Below are the code and all the weights of a small trained network. Each question names an input and a target symbol and asks about switching units off, where a switched-off unit gives its printed mean instead of its output.

import numpy as np


def w(rows, s, z=0):
    codes = np.array(rows[::2]) - 128.0
    scale = np.full(codes.shape[1], s)
    scale[-1] = z or s
    return codes * scale


def f(y):
    return y / 2 * (1 + np.tanh(0.7978845608 * (y + 0.044715 * y**3)))


def softmax(a):
    e = np.exp(a - a.max(-1, keepdims=True))
    return e / e.sum(-1, keepdims=True)


def log_softmax(a):
    a = a - a.max(-1, keepdims=True)
    return a - np.log(np.exp(a).sum(-1, keepdims=True))


def net(x, mask):
    ids = ['βγδεηθλπσφ'.index(c) for c in x.split()]
    T = len(ids)
    res = E[ids] + P[:T]
    r = res
    for j in range(2):
        rows = slice(3 * j, 3 * j + 3)
        q, k, v = (r @ M[0][rows].T for M in (Q, K, V))
        z = softmax(np.where(np.tri(T) > 0, q @ k.T / 3**0.5, -1e9)) @ v
        o = O[0][rows]
        res = res + np.where(mask[j], z, o[:, -1]) @ o[:, :-1]
    y = f(res @ A[0][:, :-1].T + A[0][:, -1])
    res = res + np.where(mask[2:18], y, B[0][:, -1]) @ B[0][:, :-1]
    return log_softmax(res[-1] @ U[:, :-1].T + U[:, -1])


Q, K, V, O, A, B = {}, {}, {}, {}, {}, {}
E = w([
[172,177,154,207],'β',
[174,109,147,114],'γ',
[91,196,201,173],'δ',
[155,150,164,167],'ε',
[127,145,172,162],'η',
[222,126,124,179],'θ',
[73,153,182,105],'λ',
[120,233,76,52],'π',
[2,227,198,188],'σ',
[172,154,151,142],'φ',
],0.014)
P = w([
[180,251,178,11],'0',
[223,159,149,197],'1',
[228,170,135,207],'2',
[231,168,131,207],'3',
[221,176,135,214],'4',
[206,179,139,225],'5',
[189,187,154,230],'6',
[167,197,148,245],'7',
[133,222,174,254],'8',
[147,211,180,244],'9',
[175,163,179,235],'10',
],0.0057)
Q[0] = w([
[55,16,50,6],'head 0',
[110,91,74,92],'head 0',
[57,29,13,73],'head 0',
[113,139,117,138],'head 1',
[117,122,39,101],'head 1',
[158,158,174,120],'head 1',
],0.011)
K[0] = w([
[117,8,136,254],'head 0',
[67,82,155,222],'head 0',
[76,13,134,231],'head 0',
[189,111,144,91],'head 1',
[117,88,188,174],'head 1',
[134,229,124,109],'head 1',
],0.0099)
V[0] = w([
[244,193,120,202],'head 0',
[42,197,150,219],'head 0',
[1,144,102,52],'head 0',
[117,155,3,138],'head 1',
[144,117,240,164],'head 1',
[149,48,159,161],'head 1',
],0.0083)
O[0] = w([
[53,61,94,166,254],'head 0',
[100,226,7,151,143],'head 0',
[185,176,110,42,93],'head 0',
[127,85,65,33,102],'head 1',
[135,181,143,191,186],'head 1',
[155,154,184,141,88],'head 1',
],0.011,0.0082)
A[0] = w([
[104,64,95,147,139],'neuron 0',
[72,148,182,85,188],'neuron 1',
[140,87,253,135,107],'neuron 2',
[136,83,172,134,66],'neuron 3',
[168,161,168,99,137],'neuron 4',
[174,171,185,150,254],'neuron 5',
[132,63,57,137,150],'neuron 6',
[155,142,78,146,168],'neuron 7',
[165,148,104,145,167],'neuron 8',
[118,146,86,175,106],'neuron 9',
[113,166,73,79,152],'neuron 10',
[42,80,90,166,111],'neuron 11',
[71,92,179,167,136],'neuron 12',
[102,92,169,132,93],'neuron 13',
[181,183,144,165,178],'neuron 14',
[175,83,106,123,158],'neuron 15',
],0.012,0.0055)
B[0] = w([
[132,173,120,111,181],'neuron 0',
[138,119,152,159,138],'neuron 1',
[237,5,122,29,184],'neuron 2',
[146,155,83,120,147],'neuron 3',
[157,246,158,65,136],'neuron 4',
[67,37,254,83,207],'neuron 5',
[100,152,109,106,154],'neuron 6',
[31,134,102,81,170],'neuron 7',
[106,138,141,88,164],'neuron 8',
[100,143,83,153,211],'neuron 9',
[185,57,62,124,153],'neuron 10',
[175,217,102,148,236],'neuron 11',
[196,138,120,146,247],'neuron 12',
[197,129,111,91,158],'neuron 13',
[89,117,151,102,207],'neuron 14',
[84,152,134,169,132],'neuron 15',
],0.007,0.014)
U = w([
[26,162,113,129,62],'β',
[146,80,141,179,121],'γ',
[152,190,4,210,48],'δ',
[159,151,103,78,132],'ε',
[115,189,209,74,131],'η',
[70,91,161,164,183],'θ',
[255,104,44,182,136],'λ',
[123,126,163,179,254],'π',
[163,52,158,127,156],'σ',
[56,147,2,77,152],'φ',
],0.0071,0.003)

Each question gives the input, a string of symbols that net reads in full, and the target symbol t.
The units are the heads (3 rows each of Q, K, V and O) and the neurons (one row each of A and B). Each row of codes is followed by its name. A weight is (code - 128) times the scale printed after its matrix; where a second scale follows, it is the last column's (O, A, B and U).
mask holds one flag per unit, heads first, then neurons. A switched-off unit (its flag False) gives its mean, the last column of its rows in O or B, instead of its output. The means were averaged over made-up inputs and are rounded, as every weight is.
A unit's drop is (log p(t) with every unit on - log p(t) with that unit switched off) / (log p(t) with every unit on - log p(t) with every unit switched off).
The circuit of an input: a set's keep is (log p(t) with only the set's units on - log p(t) with every unit switched off) / (log p(t) with every unit on - log p(t) with every unit switched off). Starting from the 12 units with the biggest drops (on a tie, the unit counted first), units are removed one at a time, each time the one whose removal leaves the highest keep (on an exact tie, the one counted first), for as long as the keep stays at least 0.8.
units of the circuit, in order: the units of the circuit, biggest drop first
most important unit: the unit with the biggest drop
k most important neurons: the k neurons with the biggest drops, biggest first
which heads matter: for each layer, one digit per head in row order, 1 if its drop is at least 0.15 and else 0, layers parted by /
drop when u is switched off: that unit's drop, to one decimal
input γ π β ε π γ π σ δ, target δ: units of the circuit, in order -> (head 1; neuron 5; neuron 11)
input β θ θ β λ λ β δ ε, target δ: which heads matter -> 10
input γ β β, target σ: units of the circuit, in order -> (head 0; neuron 2; neuron 5)
input β θ σ λ, target δ: which heads matter -> 10
input β λ θ β β λ λ θ β σ δ, target δ: most important neuron -> (neuron 11)
input β φ β β θ φ β β σ, target δ: units of the circuit, in order -> (head 0; neuron 11)
input σ θ γ, target φ: units of the circuit, in order -> (head 0; neuron 7)
input γ λ λ σ θ, target σ: which heads matter -> 10
input β ε β θ ε, target δ: units of the circuit, in order -> (head 0; neuron 11; neuron 5)
input σ β β γ β β β φ θ ε, target φ: 2 most important neurons -> (neuron 10; neuron 7)
input β σ θ β λ π β π λ, target δ: which heads matter -> 01
input β γ θ, target δ: which heads matter -> 10
input β ε π γ, target φ: units of the circuit, in order -> (head 1; neuron 12; neuron 6)
input λ λ γ, target η: most important neuron -> (neuron 4)
input θ β λ β λ β β λ β π β, target φ: which heads matter -> 11
input θ φ ε θ β π η θ θ σ, target δ: which heads matter -> 01
input γ β λ β σ λ λ σ, target σ: which heads matter -> 10
input θ λ φ β λ δ, target λ: 3 most important neurons -> (neuron 2; neuron 12; neuron 11)
input λ θ σ, target η: units of the circuit, in order -> (head 0; neuron 5)
input δ γ π θ, target φ: most important unit -> head 1
input β γ γ η θ λ η, target δ: units of the circuit, in order -> (head 0; neuron 11; neuron 5)
input θ λ φ ε φ σ θ θ γ σ, target λ: 2 most important neurons -> (neuron 2; neuron 12)
input δ β γ λ, target β: which heads matter -> 11
input θ λ β β β, target λ: drop when neuron 13 is switched off -> 0.1
input θ β β β θ β ε θ θ, target λ: drop when neuron 8 is switched off -> 0.0
